Here is a tiny trained network, its code and every weight. The questions are about switching its units off for an input and a target symbol, where a switched-off unit gives its printed mean instead of its output.

import numpy as np


def w(rows, s, z=0):
    codes = np.array(rows[::2]) - 128.0
    scale = np.full(codes.shape[1], s)
    scale[-1] = z or s
    return codes * scale


def norm(h):
    return h / np.sqrt((h * h).mean(-1, keepdims=True) + 1e-5)


def f(y):
    return y / 2 * (1 + np.tanh(0.7978845608 * (y + 0.044715 * y**3)))


def softmax(a):
    e = np.exp(a - a.max(-1, keepdims=True))
    return e / e.sum(-1, keepdims=True)


def log_softmax(a):
    a = a - a.max(-1, keepdims=True)
    return a - np.log(np.exp(a).sum(-1, keepdims=True))


def net(x, mask):
    ids = ['ΓΔΘΠΣΦαβζητψω'.index(c) for c in x.split()]
    T = len(ids)
    res = E[ids] + P[:T]
    q, k, v = (norm(res) @ M[0].T for M in (Q, K, V))
    z = softmax(np.where(np.tri(T) > 0, q @ k.T / 2**0.5, -1e9)) @ v
    res = res + np.where(mask[0], z, O[0][:, -1]) @ O[0][:, :-1]
    y = f(norm(res) @ A[0][:, :-1].T + A[0][:, -1])
    res = res + np.where(mask[1:17], y, B[0][:, -1]) @ B[0][:, :-1]
    return log_softmax(norm(res)[-1] @ U[:, :-1].T + U[:, -1])


Q, K, V, O, A, B = {}, {}, {}, {}, {}, {}
E = w([
[180,125,73,159,187],'Γ',
[135,125,84,156,103],'Δ',
[126,120,90,141,168],'Θ',
[115,110,122,160,78],'Π',
[88,88,84,141,114],'Σ',
[195,98,119,162,124],'Φ',
[126,121,140,148,173],'α',
[180,114,151,162,148],'β',
[105,121,159,168,176],'ζ',
[134,34,98,146,149],'η',
[155,201,129,147,134],'τ',
[60,161,156,164,139],'ψ',
[93,1,101,104,33],'ω',
],0.022)
P = w([
[175,76,95,255,93],'0',
[160,82,102,234,107],'1',
[146,95,102,218,110],'2',
[149,100,107,189,119],'3',
[148,108,113,164,119],'4',
[151,118,124,138,118],'5',
[154,112,114,121,122],'6',
[146,123,125,105,121],'7',
],0.0082)
Q[0] = w([
[136,167,148,7,108],'h1',
[146,143,117,110,160],'h1',
],0.014)
K[0] = w([
[160,90,88,251,113],'h1',
[122,144,123,164,130],'h1',
],0.018)
V[0] = w([
[71,89,184,67,168],'h1',
[98,254,164,22,104],'h1',
],0.0063)
O[0] = w([
[123,2,231,212,178,101],'h1',
[120,140,61,242,111,3],'h1',
],0.0079,0.0064)
A[0] = w([
[51,142,100,133,179,181],'n1',
[173,215,179,171,64,36],'n2',
[162,104,106,69,97,56],'n3',
[199,220,148,181,193,111],'n4',
[172,125,182,118,209,42],'n5',
[157,109,130,154,141,137],'n6',
[193,83,174,106,116,4],'n7',
[65,196,179,141,119,49],'n8',
[138,228,179,154,115,175],'n9',
[69,69,99,92,63,90],'n10',
[180,95,99,122,145,44],'n11',
[82,100,167,192,110,120],'n12',
[134,49,135,169,141,152],'n13',
[128,191,70,145,151,173],'n14',
[68,210,187,134,140,187],'n15',
[119,172,150,253,120,44],'n16',
],0.011,0.0028)
B[0] = w([
[94,42,115,181,222,206],'n1',
[55,218,80,190,191,155],'n2',
[188,78,118,99,168,162],'n3',
[55,194,112,162,162,191],'n4',
[74,196,211,134,117,177],'n5',
[129,121,177,181,113,147],'n6',
[175,89,105,169,169,155],'n7',
[88,54,28,178,211,213],'n8',
[148,185,1,144,85,201],'n9',
[86,215,138,128,191,188],'n10',
[93,69,150,148,119,154],'n11',
[90,105,129,88,70,228],'n12',
[61,182,143,148,42,209],'n13',
[131,54,165,141,119,160],'n14',
[57,102,7,213,100,254],'n15',
[232,142,82,134,48,230],'n16',
],0.0071,0.0063)
U = w([
[195,196,199,174,148,88],'Γ',
[119,47,184,95,202,154],'Δ',
[96,77,133,45,72,52],'Θ',
[77,16,160,98,94,133],'Π',
[158,237,76,117,147,66],'Σ',
[86,121,134,232,84,254],'Φ',
[40,135,92,42,180,7],'α',
[230,114,100,97,58,137],'β',
[150,199,148,61,48,160],'ζ',
[238,100,151,187,140,57],'η',
[109,127,9,162,142,85],'τ',
[107,137,213,114,167,184],'ψ',
[185,163,136,162,239,92],'ω',
],0.012,0.0062)

Each question gives the input, a string of symbols that net reads in full, and the target symbol t.
The units are the heads (2 rows each of Q, K, V and O) and the neurons (one row each of A and B). Each row of codes is followed by its name. A weight is (code - 128) times the scale printed after its matrix; where a second scale follows, it is the last column's (O, A, B and U).
mask holds one flag per unit, heads first, then neurons. A switched-off unit (its flag False) gives its mean, the last column of its rows in O or B, instead of its output. The means were averaged over made-up inputs and are rounded, as every weight is.
A unit's drop is (log p(t) with every unit on - log p(t) with that unit switched off) / (log p(t) with every unit on - log p(t) with every unit switched off).
The circuit of an input: a set's keep is (log p(t) with only the set's units on - log p(t) with every unit switched off) / (log p(t) with every unit on - log p(t) with every unit switched off). Starting from the 12 units with the biggest drops (on a tie, the unit counted first), units are removed one at a time, each time the one whose removal leaves the highest keep (on an exact tie, the one counted first), for as long as the keep stays at least 0.8.
circuit, biggest first: the units of the circuit, biggest drop first
unit that matters most: the unit with the biggest drop
top k neurons: the k neurons with the biggest drops, biggest first
drop when u is switched off: that unit's drop, to one decimal
input ζ Φ ψ η Π Δ ψ Θ, target Φ: circuit, biggest first => h1, n13
input ζ ψ Δ ζ ψ ψ ψ η, target Φ: circuit, biggest first => h1, n13
input ψ β ζ β, target Γ: circuit, biggest first => n15, n5
input Π ζ η η α, target ψ: circuit, biggest first => n5, h1
input ψ Δ ψ ψ Δ Π Σ, target α: circuit, biggest first => n10, n15, n9
input ζ ψ ψ η β, target Γ: top 2 neurons => n15, n8
input τ τ η ψ ζ ψ ψ, target τ: circuit, biggest first => n8, n9
input τ Φ β Φ, target β: circuit, biggest first => h1, n15
input β ζ ζ Φ, target η: unit that matters most => n7
input Φ ζ η, target Δ: circuit, biggest first => h1, n15
input ζ Γ ζ α ψ ψ α, target Φ: top 2 neurons => n13, n10
input ψ Γ ψ α Δ, target β: top 2 neurons => n15, n1
input α ψ ζ η ζ Δ Δ Γ, target ω: drop when n1 is switched off => 0.1
input Δ α β ψ ζ ω Θ, target Δ: drop when n15 is switched off => 0.2
input η Π ψ Π Δ Φ ψ Γ, target Φ: drop when h1 is switched off => 1.6
input ψ ψ ω ψ ψ Π, target ζ: top neuron => n15
input Π β τ ζ ζ Γ Φ, target η: top 2 neurons => n7, n12
